Here is a tiny trained network, its code and every weight. The questions are about switching its units off for an input and a target symbol, where a switched-off unit gives its printed mean instead of its output.

import numpy as np


def w(rows, s, z=0):
    codes = np.array(rows[::2]) - 128.0
    scale = np.full(codes.shape[1], s)
    scale[-1] = z or s
    return codes * scale


def norm(h):
    return h / np.sqrt((h * h).mean(-1, keepdims=True) + 1e-5)


def f(y):
    return np.maximum(y, 0)


def softmax(a):
    e = np.exp(a - a.max(-1, keepdims=True))
    return e / e.sum(-1, keepdims=True)


def log_softmax(a):
    a = a - a.max(-1, keepdims=True)
    return a - np.log(np.exp(a).sum(-1, keepdims=True))


def net(x, mask):
    ids = ['ΛΞΦΩεζη'.index(c) for c in x.split()]
    T = len(ids)
    res = E[ids] + P[:T]
    u = 0
    for l in range(3):
        r = norm(res)
        for j in range(2):
            rows = slice(4 * j, 4 * j + 4)
            q, k, v = (r @ M[l][rows].T for M in (Q, K, V))
            z = softmax(np.where(np.tri(T) > 0, q @ k.T / 4**0.5, -1e9)) @ v
            o = O[l][rows]
            res = res + np.where(mask[u + j], z, o[:, -1]) @ o[:, :-1]
        u += 2
        y = f(norm(res) @ A[l][:, :-1].T + A[l][:, -1])
        res = res + np.where(mask[u : u + 8], y, B[l][:, -1]) @ B[l][:, :-1]
        u += 8
    return log_softmax(norm(res)[-1] @ U[:, :-1].T + U[:, -1])


Q, K, V, O, A, B = {}, {}, {}, {}, {}, {}
E = w([
[76,34,178,144,144,137],'Λ',
[154,139,113,114,145,57],'Ξ',
[102,91,143,107,217,112],'Φ',
[194,129,148,161,145,109],'Ω',
[151,158,34,86,75,157],'ε',
[162,46,110,141,4,97],'ζ',
[106,153,119,78,130,174],'η',
],0.024)
P = w([
[90,192,167,119,144,116],'0',
[145,156,95,124,203,104],'1',
[158,142,74,167,188,87],'2',
[150,120,100,157,166,74],'3',
[131,110,139,147,134,60],'4',
[111,96,170,152,143,52],'5',
[85,92,205,162,129,36],'6',
[78,69,200,184,163,30],'7',
[46,126,244,176,133,1],'8',
],0.0048)
Q[0] = w([
[16,93,151,155,54,221],'0.h0',
[118,115,208,182,110,122],'0.h0',
[36,75,87,93,71,56],'0.h0',
[115,66,122,148,212,151],'0.h0',
[178,141,201,163,162,82],'0.h1',
[161,137,255,66,223,138],'0.h1',
[100,117,67,65,181,60],'0.h1',
[146,173,78,66,25,89],'0.h1',
],0.007)
K[0] = w([
[40,145,117,104,112,16],'0.h0',
[120,81,187,134,156,97],'0.h0',
[132,117,57,154,100,140],'0.h0',
[174,132,88,118,49,65],'0.h0',
[181,129,119,176,146,86],'0.h1',
[156,224,125,75,190,145],'0.h1',
[80,250,48,73,254,72],'0.h1',
[106,132,106,65,20,97],'0.h1',
],0.0088)
V[0] = w([
[180,89,107,110,168,180],'0.h0',
[227,2,118,96,178,189],'0.h0',
[79,135,165,204,149,110],'0.h0',
[142,89,164,78,200,109],'0.h0',
[115,21,110,118,134,151],'0.h1',
[126,172,130,88,91,203],'0.h1',
[102,207,166,141,202,156],'0.h1',
[76,48,130,128,98,123],'0.h1',
],0.0084)
O[0] = w([
[153,160,101,116,95,108,125],'0.h0',
[141,180,254,134,105,144,189],'0.h0',
[199,79,60,104,110,147,86],'0.h0',
[169,135,132,104,85,144,131],'0.h0',
[123,164,159,157,197,65,171],'0.h1',
[66,97,91,144,123,117,45],'0.h1',
[131,68,185,95,10,112,2],'0.h1',
[109,159,102,195,169,127,172],'0.h1',
],0.0079,0.0063)
A[0] = w([
[143,149,172,88,132,118,250],'0.n0',
[60,164,93,146,44,112,162],'0.n1',
[127,26,149,49,43,112,48],'0.n2',
[126,130,220,174,81,86,138],'0.n3',
[104,41,155,148,84,174,183],'0.n4',
[166,178,32,161,161,102,75],'0.n5',
[179,196,108,87,206,254,203],'0.n6',
[127,201,167,178,102,111,123],'0.n7',
],0.0077,0.0018)
B[0] = w([
[118,143,102,156,50,160,214],'0.n0',
[144,122,84,227,149,127,173],'0.n1',
[143,129,127,117,118,155,176],'0.n2',
[201,182,175,128,201,78,245],'0.n3',
[172,139,117,200,157,192,158],'0.n4',
[128,83,79,182,149,110,254],'0.n5',
[99,175,66,159,179,254,164],'0.n6',
[55,136,65,51,128,166,204],'0.n7',
],0.0085,0.005)
Q[1] = w([
[114,58,95,192,156,24],'1.h0',
[75,77,122,156,8,108],'1.h0',
[123,3,101,188,186,115],'1.h0',
[238,160,135,49,20,137],'1.h0',
[147,141,33,184,62,192],'1.h1',
[168,26,187,154,197,174],'1.h1',
[255,248,105,234,155,111],'1.h1',
[185,167,126,51,125,181],'1.h1',
],0.0077)
K[1] = w([
[143,177,79,130,120,163],'1.h0',
[95,18,97,123,108,50],'1.h0',
[124,137,186,223,89,109],'1.h0',
[126,84,120,119,177,176],'1.h0',
[83,149,82,146,103,145],'1.h1',
[61,2,161,86,239,101],'1.h1',
[173,220,74,76,226,66],'1.h1',
[171,64,62,120,173,160],'1.h1',
],0.0074)
V[1] = w([
[74,126,212,62,178,35],'1.h0',
[206,111,116,114,49,17],'1.h0',
[155,49,165,105,240,33],'1.h0',
[78,25,189,73,237,151],'1.h0',
[244,101,121,3,186,91],'1.h1',
[102,156,164,50,53,135],'1.h1',
[75,65,129,136,139,207],'1.h1',
[210,103,182,197,138,140],'1.h1',
],0.006)
O[1] = w([
[102,91,81,78,103,65,60],'1.h0',
[151,117,133,174,138,82,217],'1.h0',
[152,102,129,101,170,90,223],'1.h0',
[105,22,119,132,199,177,27],'1.h0',
[34,98,181,87,156,59,234],'1.h1',
[125,148,128,229,254,113,4],'1.h1',
[177,146,54,75,149,86,7],'1.h1',
[126,163,113,131,103,118,212],'1.h1',
],0.0075,0.0036)
A[1] = w([
[50,187,53,90,130,191,153],'1.n0',
[203,2,112,242,154,136,76],'1.n1',
[175,116,92,167,104,147,114],'1.n2',
[172,191,86,123,12,65,3],'1.n3',
[190,112,72,205,228,107,214],'1.n4',
[101,182,161,66,140,72,145],'1.n5',
[108,128,227,130,197,168,201],'1.n6',
[142,126,172,105,223,138,213],'1.n7',
],0.0058,0.0017)
B[1] = w([
[34,120,160,156,71,197,170],'1.n0',
[59,89,92,153,166,113,226],'1.n1',
[160,154,183,176,190,115,181],'1.n2',
[137,139,123,108,94,91,206],'1.n3',
[141,232,224,40,112,141,254],'1.n4',
[147,100,89,53,74,166,202],'1.n5',
[152,134,49,116,175,254,204],'1.n6',
[121,156,37,95,122,211,194],'1.n7',
],0.0072,0.005)
Q[2] = w([
[255,131,35,173,186,110],'2.h0',
[83,108,158,109,214,149],'2.h0',
[141,157,244,106,106,101],'2.h0',
[103,123,98,158,144,235],'2.h0',
[160,161,160,90,151,79],'2.h1',
[103,120,49,250,73,77],'2.h1',
[137,116,177,143,221,178],'2.h1',
[109,151,117,189,211,153],'2.h1',
],0.0089)
K[2] = w([
[156,120,114,170,110,171],'2.h0',
[106,38,183,71,156,147],'2.h0',
[133,53,211,143,142,89],'2.h0',
[198,96,123,120,89,254],'2.h0',
[166,106,203,123,109,58],'2.h1',
[118,140,22,138,98,133],'2.h1',
[232,132,145,100,148,233],'2.h1',
[210,84,71,50,119,141],'2.h1',
],0.0099)
V[2] = w([
[209,163,195,146,113,162],'2.h0',
[223,215,155,117,129,172],'2.h0',
[127,97,122,85,85,148],'2.h0',
[67,141,74,173,83,148],'2.h0',
[51,64,129,255,93,87],'2.h1',
[181,197,120,145,182,119],'2.h1',
[148,83,118,157,162,100],'2.h1',
[55,122,199,101,61,93],'2.h1',
],0.0086)
O[2] = w([
[158,59,107,41,127,140,178],'2.h0',
[39,94,59,155,163,112,225],'2.h0',
[94,175,127,102,140,113,50],'2.h0',
[139,92,189,11,112,34,114],'2.h0',
[30,68,173,215,255,147,38],'2.h1',
[155,98,154,116,91,120,255],'2.h1',
[98,149,139,248,97,176,110],'2.h1',
[111,99,126,35,87,190,89],'2.h1',
],0.0062,0.0042)
A[2] = w([
[106,159,86,28,152,142,58],'2.n0',
[105,131,50,128,149,140,57],'2.n1',
[96,240,57,204,109,56,160],'2.n2',
[130,133,172,143,185,246,250],'2.n3',
[145,172,98,65,76,93,55],'2.n4',
[99,148,87,9,109,228,63],'2.n5',
[104,93,59,167,55,173,128],'2.n6',
[151,161,137,254,199,30,52],'2.n7',
],0.0077,0.0023)
B[2] = w([
[92,124,168,136,113,137,182],'2.n0',
[120,92,100,110,142,147,145],'2.n1',
[101,149,127,138,174,140,239],'2.n2',
[137,90,105,184,104,104,179],'2.n3',
[109,87,73,164,134,98,182],'2.n4',
[125,134,159,124,140,115,215],'2.n5',
[170,149,163,129,114,91,150],'2.n6',
[151,120,255,104,122,119,255],'2.n7',
],0.016,0.0084)
U = w([
[130,20,96,163,158,133,94],'Λ',
[86,67,72,111,103,16,83],'Ξ',
[87,34,112,35,154,169,167],'Φ',
[184,160,102,84,93,119,67],'Ω',
[58,193,81,134,142,131,191],'ε',
[145,137,199,149,172,70,128],'ζ',
[53,119,145,142,8,171,3],'η',
],0.012,0.003)

Each question gives the input, a string of symbols that net reads in full, and the target symbol t.
The units are the heads (4 rows each of Q, K, V and O) and the neurons (one row each of A and B). Each row of codes is followed by its name. A weight is (code - 128) times the scale printed after its matrix; where a second scale follows, it is the last column's (O, A, B and U).
mask holds one flag per unit, layer by layer, with each layer's heads first. A switched-off unit (its flag False) gives its mean, the last column of its rows in O or B, instead of its output. The means were averaged over made-up inputs and are rounded, as every weight is.
A unit's drop is (log p(t) with every unit on - log p(t) with that unit switched off) / (log p(t) with every unit on - log p(t) with every unit switched off).
The circuit of an input: a set's keep is (log p(t) with only the set's units on - log p(t) with every unit switched off) / (log p(t) with every unit on - log p(t) with every unit switched off). Starting from the 12 units with the biggest drops (on a tie, the unit counted first), units are removed one at a time, each time the one whose removal leaves the highest keep (on an exact tie, the one counted first), for as long as the keep stays at least 0.8.
circuit, biggest first: the units of the circuit, biggest drop first
unit that matters most: the unit with the biggest drop
top k neurons in layer l: the k neurons of layer l with the biggest drops, biggest first
which heads matter: for each layer, one digit per head in row order, 1 if its drop is at least 0.15 and else 0, layers parted by /
drop when u is switched off: that unit's drop, to one decimal
input Λ Ω Φ ζ η, target η: unit that matters most	1.n0
input ζ Ξ ζ Φ Ξ Ω Ξ Ξ Φ, target Ξ: top 2 neurons in layer 2	[2.n4; 2.n7]
input ζ Ξ η ζ Ξ, target η: which heads matter	01 / 11 / 01
input Ξ Φ ζ Ξ, target Φ: which heads matter	01 / 10 / 00
input η η Φ ζ η, target Φ: top 2 neurons in layer 2	[2.n7; 2.n1]
input ζ Ξ Ω Ω Ξ, target Ω: circuit, biggest first	[0.h1; 2.h1]
input η Φ Ξ Φ Φ η, target Φ: circuit, biggest first	[1.h0; 0.h1]
input Ξ Λ Ξ, target Λ: top 2 neurons in layer 1	[1.n4; 1.n6]
input ζ Ξ Λ ε Φ, target Φ: which heads matter	01 / 01 / 00
input Φ Ω η Ξ η Φ, target Ω: top 2 neurons in layer 2	[2.n2; 2.n7]
input Ξ ε ζ Ξ, target ε: which heads matter	10 / 01 / 10
input ε Φ Φ ζ Ξ Ξ Λ, target Λ: which heads matter	00 / 00 / 00
input Ξ ζ Ξ ζ Φ Ξ Ω, target Ω: which heads matter	00 / 00 / 01
input ε ζ Ξ ζ, target ζ: circuit, biggest first	[0.h1]
input ζ ζ η ζ ζ Φ ζ Ω Ξ, target Ξ: which heads matter	01 / 00 / 00
input Ω ζ η Ξ η, target Ξ: top 3 neurons in layer 0	[0.n1; 0.n6; 0.n7]
input Λ η Ξ ζ Ξ ζ η, target Ξ: top 4 neurons in layer 2	[2.n7; 2.n4; 2.n2; 2.n1]
input ζ Φ Ξ Φ, target Ξ: top 2 neurons in layer 1	[1.n4; 1.n5]
input Λ Φ Φ, target Φ: top 2 neurons in layer 2	[2.n7; 2.n0]
input Ξ Λ ζ Ξ, target Λ: top neuron in layer 0	[0.n0]
input Ξ ε Ξ, target ε: top 2 neurons in layer 2	[2.n7; 2.n3]
input Φ Ω Φ, target Ω: top 2 neurons in layer 2	[2.n7; 2.n2]
input Ω Φ Ω Ξ, target Ξ: top 2 neurons in layer 2	[2.n4; 2.n7]
input Φ η Φ, target η: top 2 neurons in layer 2	[2.n0; 2.n2]
input Ξ Φ Ξ ε ζ Λ Λ ζ η, target η: drop when 2.n6 is switched off	0.0
input Ξ Ξ Φ Φ Ξ, target Φ: drop when 0.h1 is switched off	0.8
input ζ ζ η ζ Λ, target Λ: drop when 1.n6 is switched off	0.2
input Ω Φ Ω, target Φ: unit that matters most	0.h1
input ζ Ξ Λ η Λ ζ ε Λ Ω, target Ω: drop when 2.h1 is switched off	0.2
